Below is a small trained network, with its code and all its weights. Each question gives an input and a target symbol and asks what happens when units are switched off, that is, made to give their printed mean instead of their output.

import numpy as np


def w(rows, s, z=0):
    codes = np.array(rows[::2]) - 128.0
    scale = np.full(codes.shape[1], s)
    scale[-1] = z or s
    return codes * scale


def norm(h):
    return h / np.sqrt((h * h).mean(-1, keepdims=True) + 1e-5)


def softmax(a):
    e = np.exp(a - a.max(-1, keepdims=True))
    return e / e.sum(-1, keepdims=True)


def log_softmax(a):
    a = a - a.max(-1, keepdims=True)
    return a - np.log(np.exp(a).sum(-1, keepdims=True))


def net(x, mask):
    ids = ['βεζθξσφψ'.index(c) for c in x.split()]
    T = len(ids)
    res = E[ids] + P[:T]
    u = 0
    for l in range(3):
        r = norm(res)
        for j in range(2):
            rows = slice(2 * j, 2 * j + 2)
            q, k, v = (r @ M[l][rows].T for M in (Q, K, V))
            z = softmax(np.where(np.tri(T) > 0, q @ k.T / 2**0.5, -1e9)) @ v
            o = O[l][rows]
            res = res + np.where(mask[u + j], z, o[:, -1]) @ o[:, :-1]
        u += 2
    return log_softmax(norm(res)[-1] @ U[:, :-1].T + U[:, -1])


Q, K, V, O = {}, {}, {}, {}
E = w([
[218,228,248,126,166],'β',
[195,189,159,52,208],'ε',
[138,17,239,62,45],'ζ',
[202,170,161,168,73],'θ',
[150,77,51,115,86],'ξ',
[108,206,68,138,164],'σ',
[87,137,215,53,173],'φ',
[88,174,237,132,135],'ψ',
],0.017)
P = w([
[181,165,134,74,142],'0',
[152,139,140,111,149],'1',
[146,110,82,65,74],'2',
[158,180,139,102,110],'3',
[125,118,101,141,163],'4',
[77,97,10,93,67],'5',
[121,163,147,101,104],'6',
[124,108,86,156,171],'7',
],0.014)
Q[0] = w([
[159,1,195,145,43],'0.h0',
[179,81,212,130,175],'0.h0',
[133,176,159,180,103],'0.h1',
[199,29,176,150,82],'0.h1',
],0.0061)
K[0] = w([
[128,137,124,192,93],'0.h0',
[204,4,163,190,65],'0.h0',
[105,107,209,150,84],'0.h1',
[91,200,116,168,162],'0.h1',
],0.011)
V[0] = w([
[118,209,101,3,79],'0.h0',
[121,177,114,103,165],'0.h0',
[101,100,121,98,155],'0.h1',
[55,166,104,148,226],'0.h1',
],0.0068)
O[0] = w([
[125,119,97,118,116,253],'0.h0',
[145,175,99,181,6,168],'0.h0',
[142,166,48,49,101,114],'0.h1',
[114,134,114,111,171,67],'0.h1',
],0.014,0.0063)
Q[1] = w([
[81,139,78,62,169],'1.h0',
[253,165,131,166,143],'1.h0',
[154,189,131,176,246],'1.h1',
[68,213,48,215,124],'1.h1',
],0.0073)
K[1] = w([
[254,183,206,81,144],'1.h0',
[72,177,205,67,154],'1.h0',
[236,161,180,115,208],'1.h1',
[113,134,42,196,195],'1.h1',
],0.0064)
V[1] = w([
[82,160,124,35,109],'1.h0',
[159,149,32,191,175],'1.h0',
[3,96,96,53,205],'1.h1',
[82,154,163,76,150],'1.h1',
],0.008)
O[1] = w([
[2,28,91,74,174,169],'1.h0',
[125,203,98,152,141,90],'1.h0',
[179,166,197,187,136,2],'1.h1',
[187,235,95,195,174,101],'1.h1',
],0.0076,0.0063)
Q[2] = w([
[90,249,184,98,133],'2.h0',
[122,169,3,199,229],'2.h0',
[56,84,194,28,173],'2.h1',
[116,137,69,55,187],'2.h1',
],0.0071)
K[2] = w([
[234,88,88,227,130],'2.h0',
[37,130,190,152,103],'2.h0',
[15,206,181,154,196],'2.h1',
[103,139,137,1,106],'2.h1',
],0.0082)
V[2] = w([
[198,68,57,191,137],'2.h0',
[180,132,84,177,234],'2.h0',
[118,157,146,186,97],'2.h1',
[2,167,180,87,58],'2.h1',
],0.0091)
O[2] = w([
[217,96,66,31,35,68],'2.h0',
[87,141,89,26,116,2],'2.h0',
[254,189,166,228,110,83],'2.h1',
[80,90,19,247,147,223],'2.h1',
],0.0077,0.0064)
U = w([
[136,189,190,133,113,255],'β',
[99,174,102,37,181,104],'ε',
[67,68,222,90,106,61],'ζ',
[195,126,170,200,37,67],'θ',
[135,96,92,74,70,155],'ξ',
[97,253,62,117,84,98],'σ',
[20,92,124,136,233,78],'φ',
[86,120,143,255,200,142],'ψ',
],0.0099,0.0055)

Each question gives the input, a string of symbols that net reads in full, and the target symbol t.
The units are the heads (2 rows each of Q, K, V and O). Each row of codes is followed by its name. A weight is (code - 128) times the scale printed after its matrix; where a second scale follows, it is the last column's (O and U).
mask holds one flag per head, layer by layer. A switched-off head (its flag False) gives its mean, the last column of its rows in O, instead of its output. The means were averaged over made-up inputs and are rounded, as every weight is.
A unit's drop is (log p(t) with every unit on - log p(t) with that unit switched off) / (log p(t) with every unit on - log p(t) with every unit switched off).
The circuit of an input: a set's keep is (log p(t) with only the set's units on - log p(t) with every unit switched off) / (log p(t) with every unit on - log p(t) with every unit switched off). Starting from all 6 units, units are removed one at a time, each time the one whose removal leaves the highest keep (on an exact tie, the one counted first), for as long as the keep stays at least 0.8.
units of the circuit, in order: the units of the circuit, biggest drop first
most important unit: the unit with the biggest drop
which heads matter: for each layer, one digit per head in row order, 1 if its drop is at least 0.15 and else 0, layers parted by /
drop when u is switched off: that unit's drop, to one decimal
input θ θ ψ, target θ: units of the circuit, in order	(0.h1, 2.h0, 2.h1)
input φ ψ ξ, target φ: most important unit	1.h0
input ψ ψ ζ θ ψ σ, target ψ: which heads matter	00 / 10 / 10
input ψ ζ β, target ψ: units of the circuit, in order	(2.h1, 0.h0)
input σ ξ φ ξ ζ, target φ: units of the circuit, in order	(0.h0, 0.h1)
input ε ξ β σ ξ ξ β ε, target ε: which heads matter	00 / 00 / 11
input ξ ε σ σ ζ ξ ε σ, target σ: units of the circuit, in order	(0.h0, 0.h1)
input ζ σ φ ψ, target ψ: units of the circuit, in order	(2.h1, 1.h1, 1.h0)
input ξ σ θ β σ, target σ: units of the circuit, in order	(0.h0, 2.h1)
input ξ ψ ψ θ ξ, target ψ: which heads matter	00 / 00 / 10
input φ ξ φ ξ β ξ φ β, target φ: which heads matter	00 / 10 / 00
input σ ξ ψ ψ θ θ ζ ζ, target ψ: units of the circuit, in order	(2.h1, 0.h0, 1.h1)
input ξ ξ ξ σ θ ε ξ ε, target ε: which heads matter	00 / 00 / 01
input ψ θ θ φ β ψ ψ, target ψ: units of the circuit, in order	(2.h1)
input ξ ξ ξ φ θ, target φ: units of the circuit, in order	(1.h0, 0.h0)
input σ ξ ψ, target σ: which heads matter	01 / 11 / 11
input θ σ θ φ ψ β φ, target ψ: drop when 1.h1 is switched off	0.2
input φ σ β, target φ: drop when 0.h1 is switched off	0.3
input σ φ ξ σ ζ β, target ξ: drop when 1.h1 is switched off	0.1
input σ β σ φ β ζ σ ζ, target φ: drop when 1.h0 is switched off	0.1
input φ φ ε, target φ: most important unit	1.h0
